Below are the code and all the weights of a small trained network. Each question names an input and a target symbol and asks about switching units off, where a switched-off unit gives its printed mean instead of its output.

import numpy as np


def w(rows, s, z=0):
    codes = np.array(rows[::2]) - 128.0
    scale = np.full(codes.shape[1], s)
    scale[-1] = z or s
    return codes * scale


def f(y):
    return np.maximum(y, 0)


def softmax(a):
    e = np.exp(a - a.max(-1, keepdims=True))
    return e / e.sum(-1, keepdims=True)


def log_softmax(a):
    a = a - a.max(-1, keepdims=True)
    return a - np.log(np.exp(a).sum(-1, keepdims=True))


def net(x, mask):
    ids = ['αβδελσψω'.index(c) for c in x.split()]
    T = len(ids)
    res = E[ids] + P[:T]
    u = 0
    for l in range(3):
        q, k, v = (res @ M[l].T for M in (Q, K, V))
        z = softmax(np.where(np.tri(T) > 0, q @ k.T / 4**0.5, -1e9)) @ v
        res = res + np.where(mask[u], z, O[l][:, -1]) @ O[l][:, :-1]
        u += 1
        y = f(res @ A[l][:, :-1].T + A[l][:, -1])
        res = res + np.where(mask[u : u + 8], y, B[l][:, -1]) @ B[l][:, :-1]
        u += 8
    return log_softmax(res[-1] @ U[:, :-1].T + U[:, -1])


Q, K, V, O, A, B = {}, {}, {}, {}, {}, {}
E = w([
[118,198,145,94,147,125,65],'α',
[73,185,179,201,208,145,127],'β',
[141,175,26,252,24,24,177],'δ',
[172,109,116,91,204,71,174],'ε',
[116,155,160,77,110,51,122],'λ',
[128,189,105,177,196,212,123],'σ',
[198,185,118,216,138,75,63],'ψ',
[76,36,110,190,201,173,87],'ω',
],0.016)
P = w([
[73,192,25,88,162,151,188],'0',
[190,107,133,48,101,143,159],'1',
[222,100,155,66,94,147,150],'2',
[190,101,141,118,113,141,154],'3',
[191,118,142,135,145,150,166],'4',
[231,130,163,133,137,155,120],'5',
[180,119,137,184,145,145,144],'6',
[186,126,149,193,177,155,153],'7',
[193,149,144,180,229,170,143],'8',
[151,147,122,215,220,145,129],'9',
[254,181,141,145,206,174,48],'10',
[150,168,89,169,227,145,109],'11',
],0.0058)
Q[0] = w([
[114,208,115,112,208,42,136],'L0H0',
[60,118,136,95,154,101,254],'L0H0',
[40,111,148,127,83,179,85],'L0H0',
[218,206,189,172,210,182,89],'L0H0',
],0.0066)
K[0] = w([
[121,253,186,183,151,58,144],'L0H0',
[73,187,182,94,83,141,115],'L0H0',
[65,202,203,34,171,83,156],'L0H0',
[164,141,118,244,156,132,76],'L0H0',
],0.0057)
V[0] = w([
[204,147,140,199,79,183,170],'L0H0',
[195,71,87,187,159,45,143],'L0H0',
[218,138,162,255,67,66,185],'L0H0',
[112,165,164,122,168,51,91],'L0H0',
],0.0079)
O[0] = w([
[7,112,67,113,151,108,143,183],'L0H0',
[155,129,121,117,195,123,135,209],'L0H0',
[94,132,138,115,167,90,119,253],'L0H0',
[136,126,169,117,149,121,82,182],'L0H0',
],0.014,0.0063)
A[0] = w([
[144,154,143,120,116,208,101,114],'L0N0',
[173,43,96,173,125,127,182,77],'L0N1',
[232,166,44,121,142,88,173,113],'L0N2',
[184,66,52,159,167,109,231,170],'L0N3',
[1,131,137,114,33,195,173,1],'L0N4',
[38,66,103,150,151,241,25,209],'L0N5',
[60,159,171,94,147,64,108,211],'L0N6',
[159,104,65,144,165,148,7,147],'L0N7',
],0.0066,0.0039)
B[0] = w([
[80,140,174,229,112,171,146,144],'L0N0',
[109,150,76,126,230,157,166,140],'L0N1',
[74,35,156,190,130,150,127,169],'L0N2',
[148,87,239,24,59,147,73,186],'L0N3',
[144,68,64,141,134,66,199,130],'L0N4',
[98,101,183,13,114,1,138,191],'L0N5',
[232,131,111,122,86,161,119,254],'L0N6',
[87,31,142,125,168,133,197,186],'L0N7',
],0.0072,0.01)
Q[1] = w([
[73,148,9,135,117,130,255],'L1H0',
[172,186,71,149,98,125,192],'L1H0',
[218,162,156,150,178,133,148],'L1H0',
[30,195,148,70,121,49,177],'L1H0',
],0.0059)
K[1] = w([
[198,148,73,81,106,129,113],'L1H0',
[146,113,156,126,146,254,164],'L1H0',
[74,157,189,41,178,114,175],'L1H0',
[103,117,236,104,189,66,46],'L1H0',
],0.0051)
V[1] = w([
[123,2,87,151,48,144,41],'L1H0',
[135,180,60,166,96,142,121],'L1H0',
[134,155,211,92,103,190,157],'L1H0',
[218,144,79,106,92,171,114],'L1H0',
],0.008)
O[1] = w([
[134,105,73,59,146,196,51,65],'L1H0',
[182,255,107,124,159,68,96,1],'L1H0',
[116,72,100,115,142,160,166,130],'L1H0',
[219,202,177,89,176,137,160,46],'L1H0',
],0.0091,0.0077)
A[1] = w([
[87,160,68,136,146,172,153,168],'L1N0',
[165,138,105,160,168,140,60,63],'L1N1',
[118,98,170,140,149,161,145,210],'L1N2',
[143,84,100,141,142,78,155,193],'L1N3',
[115,67,117,44,149,167,144,254],'L1N4',
[108,141,106,68,189,126,188,217],'L1N5',
[164,94,84,104,118,93,255,154],'L1N6',
[163,104,112,231,115,110,184,110],'L1N7',
],0.009,0.0045)
B[1] = w([
[109,93,118,254,84,131,85,133],'L1N0',
[114,146,153,88,143,208,170,132],'L1N1',
[121,173,101,159,158,77,3,218],'L1N2',
[112,159,54,150,118,142,63,219],'L1N3',
[115,144,121,216,58,135,142,255],'L1N4',
[144,116,75,163,28,51,120,188],'L1N5',
[129,178,141,177,65,71,120,173],'L1N6',
[143,168,54,40,123,106,120,156],'L1N7',
],0.0069,0.013)
Q[2] = w([
[130,145,79,110,152,145,145],'L2H0',
[152,99,126,135,116,58,94],'L2H0',
[146,168,127,79,175,75,153],'L2H0',
[98,192,153,175,50,172,1],'L2H0',
],0.0079)
K[2] = w([
[171,165,100,146,73,195,150],'L2H0',
[124,94,134,178,150,62,115],'L2H0',
[203,169,138,174,111,71,155],'L2H0',
[94,131,134,231,255,83,94],'L2H0',
],0.0081)
V[2] = w([
[222,64,133,94,35,56,104],'L2H0',
[64,146,206,191,140,115,178],'L2H0',
[81,80,167,103,254,138,56],'L2H0',
[144,99,200,114,131,110,180],'L2H0',
],0.0073)
O[2] = w([
[200,101,22,135,121,197,58,208],'L2H0',
[75,167,116,157,27,112,89,220],'L2H0',
[156,68,194,93,127,151,46,175],'L2H0',
[131,183,79,254,93,145,65,2],'L2H0',
],0.0094,0.0067)
A[2] = w([
[83,135,116,158,151,121,138,82],'L2N0',
[137,107,118,145,236,105,126,3],'L2N1',
[128,130,124,126,160,196,255,111],'L2N2',
[26,98,196,183,219,155,95,194],'L2N3',
[152,158,188,74,99,114,107,117],'L2N4',
[82,52,72,97,92,96,155,157],'L2N5',
[182,157,141,240,138,104,132,41],'L2N6',
[132,79,118,109,161,37,118,180],'L2N7',
],0.0086,0.0033)
B[2] = w([
[145,48,104,68,170,190,129,146],'L2N0',
[108,54,253,148,17,156,152,141],'L2N1',
[181,123,126,123,73,181,121,131],'L2N2',
[206,123,147,135,68,117,129,201],'L2N3',
[131,111,158,176,199,96,204,143],'L2N4',
[165,207,156,99,198,188,147,248],'L2N5',
[145,75,104,231,149,59,147,146],'L2N6',
[93,154,101,126,190,175,202,229],'L2N7',
],0.007,0.017)
U = w([
[147,158,196,138,140,254,130,36],'α',
[93,118,207,129,109,65,101,93],'β',
[110,132,76,55,138,85,104,156],'δ',
[150,124,127,165,178,90,64,71],'ε',
[201,154,149,111,143,94,83,253],'λ',
[64,115,135,128,92,112,157,117],'σ',
[119,17,147,115,215,103,185,87],'ψ',
[112,63,121,97,87,188,77,99],'ω',
],0.0076,0.0046)

Each question gives the input, a string of symbols that net reads in full, and the target symbol t.
The units are the heads (4 rows each of Q, K, V and O) and the neurons (one row each of A and B). Each row of codes is followed by its name. A weight is (code - 128) times the scale printed after its matrix; where a second scale follows, it is the last column's (O, A, B and U).
mask holds one flag per unit, layer by layer, with each layer's heads first. A switched-off unit (its flag False) gives its mean, the last column of its rows in O or B, instead of its output. The means were averaged over made-up inputs and are rounded, as every weight is.
A unit's drop is (log p(t) with every unit on - log p(t) with that unit switched off) / (log p(t) with every unit on - log p(t) with every unit switched off).
The circuit of an input: a set's keep is (log p(t) with only the set's units on - log p(t) with every unit switched off) / (log p(t) with every unit on - log p(t) with every unit switched off). Starting from the 12 units with the biggest drops (on a tie, the unit counted first), units are removed one at a time, each time the one whose removal leaves the highest keep (on an exact tie, the one counted first), for as long as the keep stays at least 0.8.
units of the circuit, in order: the units of the circuit, biggest drop first
unit that matters most: the unit with the biggest drop
k most important neurons: the k neurons with the biggest drops, biggest first
k most important neurons of layer l: the k neurons of layer l with the biggest drops, biggest first
input ψ ψ λ ε ε λ ω ψ ω, target ω: units of the circuit, in order => [L1H0; L2H0; L0N5]
input β β σ α ε, target σ: units of the circuit, in order => [L2H0; L1H0]
input α σ ψ α ψ ω β ε ε ω ψ, target ω: units of the circuit, in order => [L0N5; L1H0; L2H0]
input β ε ω σ, target ω: 2 most important neurons of layer 0 => [L0N6; L0N5]
input α λ α λ α, target α: units of the circuit, in order => [L0H0]
input β β ω α ε α ψ ω ω ε, target ω: 3 most important neurons => [L0N5; L0N6; L0N3]
input σ λ ε λ ε α β δ ε ψ σ, target ψ: units of the circuit, in order => [L0H0; L2H0]
input α α α, target α: 2 most important neurons of layer 0 => [L0N5; L0N0]
input α λ λ α α ε β, target λ: 3 most important neurons of layer 2 => [L2N3; L2N7; L2N1]
input σ ω β α δ β β, target β: 2 most important neurons of layer 2 => [L2N3; L2N5]
input δ σ δ β ε δ δ λ α δ λ α, target δ: units of the circuit, in order => [L0H0; L1N5]
input λ λ ψ β α α ψ α α, target ψ: units of the circuit, in order => [L0H0; L2H0; L1N3; L2N4]
input ε δ β σ δ α δ, target δ: 2 most important neurons => [L1N7; L1N4]
input σ α ε, target σ: 2 most important neurons of layer 0 => [L0N6; L0N0]
input ε ψ ψ λ λ β, target β: units of the circuit, in order => [L2H0; L1N2]
input α ε ε σ δ ε, target δ: units of the circuit, in order => [L0H0; L2H0]
input δ δ ω λ ε δ β λ ψ, target ψ: units of the circuit, in order => [L0H0; L0N7]
input σ α σ α λ ψ σ ψ σ, target ψ: 2 most important neurons => [L2N7; L2N0]
input α ω ψ ψ ω ω α δ, target ω: units of the circuit, in order => [L0N5; L2H0]
input δ λ δ σ α β σ, target σ: unit that matters most => L0H0
input α ω ε ω ε β ω ψ ψ δ, target ψ: most important neuron => [L0N3]
input δ λ α β ω ω λ, target ω: units of the circuit, in order => [L0N5; L1H0]
input δ α σ α α ω α ω ε σ, target ω: units of the circuit, in order => [L0N5; L1H0; L2H0]
input ψ ω α λ α δ β ε, target β: 2 most important neurons of layer 1 => [L1N4; L1N6]
input δ β δ α ω λ α ω λ ε ε, target ω: 2 most important neurons => [L0N5; L0N3]
